Each row has a name. Each piece below is followed by the name of the row it came from, unless a question asks for something else. Each question is about the rows just above it. Places in a row count from 0.

ritu: .54, -.17, -.14, -.77, -.03
Gan: -.14, .08, .13, .17, .28
mizal: .04, -.22, .13, .28, .37
Loni: -.34, -.42, -.79, .15, .25
desut: .20, -.41, -.22, -.03, .07
Fufen: -.17, .01, .20, .30, .23
godeb: .13, .03, -.01, -.08, .15
gab: .13, -.58, -.06, -.65, .07
kes: -.12, -.03, .02, .07, -.07
nidu: .53, -.58, -.40, -.07, -.16
Kave: .34, -.49, .75, .90, -.75
zuna: -.13, -.41, -.22, -.03, -.27
Move every entry of .01, .20, .30 by +1 step of .01.	.02, .21, .31
-.42 is at row and place	Loni, 1
Shift each entry of .03 by +1 times .01:	.04

Kiver: .22, -.28, -.26, -.45, .71
boba: -.40, -.41, -.05, -.27, -.77
radip: -.40, -.06, -.05, -.27, .37
Shift each entry of -.06, -.05, -.27 by +1 times .01:	-.05, -.04, -.26
Row and place of .22 in the named rows:	Kiver, 0

lir: .30, -.34, -.20, -.19, .35, -.23, .45
Vogu: -.01, .24, .01, -.06, -.15, .15, -.07
Dufa: .57, -.06, -.39, -.39, .16, .20, .67
rato: .48, .69, -.37, -.22, -.40, .56, -.05
goti: .18, .28, -.23, -.08, -.27, .17, -.09
non: .01, .10, .02, .22, -.21, -.25, -.23
mem: -.01, .02, .34, -.09, -.09, -.12, -.38
zivu: .09, .20, .20, -.17, -.11, -.03, -.34
Where in the named rows is -.22?	rato, 3
Changed non: .01, .10, .01, .22, -.21, -.25, -.23. Place and old value:	2, .02
Row and place of .15 in the named rows:	Vogu, 5
Move every entry of .02, .22, -.21 by -1 step of .01.	.01, .21, -.22

diro: .26, .19, -.05, .08, -.31, .20, -.03, .32, -.11, -.18, .21, .09, -.18, .49, -.25
vefa: -.20, .39, -.28, -.23, -.19, .32, .09, .31, -.11, .14, .29, .10, .11, -.26, -.11
nebo: -.51, .11, .41, .01, -.22, -.02, -.09, .51, -.01, -.22, .21, .14, .33, .05, .00
Lenog: -.55, -.08, .09, .19, -.41, -.09, .15, -.21, -.29, .39, -.10, -.31, -.63, -.37, -.22
penud: -.12, -.34, .72, .37, -.17, .41, .18, -.21, -.01, .23, -.47, -.15, .13, -.28, .22
buru: -.12, -.34, .72, .37, -.17, .41, .18, -.21, -.01, .23, .05, -.15, .13, -.28, .22
gete: -.40, -.05, .29, -.03, -.12, -.14, .08, -.12, -.25, .16, -.61, .03, .18, .40, -.20
mav: -.41, .06, .57, .29, -.42, .27, .25, -.06, .45, .07, .14, .06, .39, .80, .54
Shift each entry of -.23, -.19 by +1 times .01:	-.22, -.18
.54 is at row and place	mav, 14
Move every entry of -.15 by +1 step of .01.	-.14
One entry of diro was changed: .26, .19, -.05, .08, -.31, .20, -.03, .32, -.11, -.18, .21, .09, -.18, .49, -.26. Where, and from what?	14, -.25
Where does -.41, .06, .57, .29, -.42, .27, .26, -.06, .45, .07, .14, .06, .39, .80, .54 differ from mav, and what was there?	6, .25

